Here is a tiny trained network, its code and every weight. The questions are about switching its units off for an input and a class, where a switched-off unit gives its printed mean instead of its output.

import numpy as np


def w(rows, s, z=0):
    codes = np.array(rows[::2]) - 128.0
    scale = np.full(codes.shape[1], s)
    scale[-1] = z or s
    return codes * scale


def f(y):
    return y / 2 * (1 + np.tanh(0.7978845608 * (y + 0.044715 * y**3)))


def log_softmax(a):
    a = a - a.max(-1, keepdims=True)
    return a - np.log(np.exp(a).sum(-1, keepdims=True))


def net(x, mask):
    res = np.array(x, float).reshape(1, 4) / 4 @ E
    y = f(res @ A[0][:, :-1].T + A[0][:, -1])
    res = res + np.where(mask, y, B[0][:, -1]) @ B[0][:, :-1]
    return log_softmax(res[-1] @ U[:, :-1].T + U[:, -1])


A, B = {}, {}
E = w([
[64,98,181,140,192,99,175,96,128,181],'x0',
[187,163,92,116,114,145,119,193,140,79],'x1',
[109,2,116,169,147,55,183,150,220,44],'x2',
[157,136,219,221,174,101,95,133,96,80],'x3',
],0.0095)
A[0] = w([
[102,107,69,77,95,150,216,109,152,184,196],'neuron 0',
[64,133,168,177,207,127,95,47,118,172,201],'neuron 1',
[52,78,31,30,115,124,172,93,158,143,206],'neuron 2',
[107,128,247,201,143,106,146,85,68,146,215],'neuron 3',
[76,74,68,101,120,142,159,63,138,217,191],'neuron 4',
[86,134,208,163,153,75,120,70,86,222,249],'neuron 5',
[86,111,234,177,137,117,79,94,85,140,207],'neuron 6',
[102,136,171,199,197,80,108,89,58,171,144],'neuron 7',
[185,50,135,200,159,30,154,161,195,34,248],'neuron 8',
[162,46,109,199,136,96,149,208,162,2,150],'neuron 9',
[253,216,47,64,100,239,73,218,75,156,201],'neuron 10',
],0.0066,0.0018)
B[0] = w([
[74,142,152,113,96,98,133,104,91,162,178],'neuron 0',
[172,102,199,158,139,120,181,87,91,155,190],'neuron 1',
[82,112,104,107,81,102,141,98,157,133,196],'neuron 2',
[184,123,182,130,176,178,179,142,123,137,201],'neuron 3',
[97,114,137,121,123,98,142,52,116,164,180],'neuron 4',
[160,126,171,122,139,135,150,98,86,171,204],'neuron 5',
[170,119,131,159,178,134,148,158,120,160,190],'neuron 6',
[147,125,183,151,163,147,134,120,89,148,188],'neuron 7',
[115,66,113,190,154,137,133,183,215,69,233],'neuron 8',
[67,125,73,178,154,148,120,191,188,2,218],'neuron 9',
[145,173,75,101,75,144,52,148,70,71,253],'neuron 10',
],0.0087,0.012)
U = w([
[83,64,133,169,174,128,139,224,208,44,158],'0',
[225,108,207,143,221,161,184,108,73,188,67],'1',
[187,255,105,71,32,182,2,163,58,102,254],'2',
[40,98,145,58,60,46,158,54,109,188,9],'3',
],0.0068,0.001)

Each question gives the input, the list of numbers given to net, and the class t.
The units are the neurons (one row each of A and B). Each row of codes is followed by its name. A weight is (code - 128) times the scale printed after its matrix; where a second scale follows, it is the last column's (A, B and U).
mask holds one flag per neuron, in row order. A switched-off neuron (its flag False) gives its mean, the last column of its row in B, instead of its output. The means were averaged over made-up inputs and are rounded, as every weight is.
A unit's drop is (log p(t) with every unit on - log p(t) with that unit switched off) / (log p(t) with every unit on - log p(t) with every unit switched off).
The circuit of an input: a set's keep is (log p(t) with only the set's units on - log p(t) with every unit switched off) / (log p(t) with every unit on - log p(t) with every unit switched off). Starting from all 11 units, units are removed one at a time, each time the one whose removal leaves the highest keep (on an exact tie, the one counted first), for as long as the keep stays at least 0.8.
circuit, biggest first: the units of the circuit, biggest drop first
unit that matters most: the unit with the biggest drop
top k neurons: the k neurons with the biggest drops, biggest first
drop when u is switched off: that unit's drop, to one decimal
input [-4,-6,-1,-2], class 3: unit that matters most => neuron 10
input [-3,2,2,-8], class 3: circuit, biggest first => (neuron 2; neuron 0)
input [-5,-5,-1,-3], class 3: circuit, biggest first => (neuron 9; neuron 3)
input [7,6,0,-2], class 3: circuit, biggest first => (neuron 9; neuron 3; neuron 6)
input [5,2,-5,-6], class 3: circuit, biggest first => (neuron 4; neuron 0)
input [7,-6,3,-3], class 1: top 2 neurons => (neuron 1; neuron 3)
input [5,6,-2,-8], class 3: circuit, biggest first => (neuron 2; neuron 0)
input [-3,0,1,-3], class 2: top 2 neurons => (neuron 8; neuron 1)
input [7,3,2,-2], class 3: drop when neuron 6 is switched off => 0.1
input [1,-4,-8,-8], class 3: drop when neuron 0 is switched off => 0.5
input [8,-2,6,-4], class 3: drop when neuron 0 is switched off => 0.2
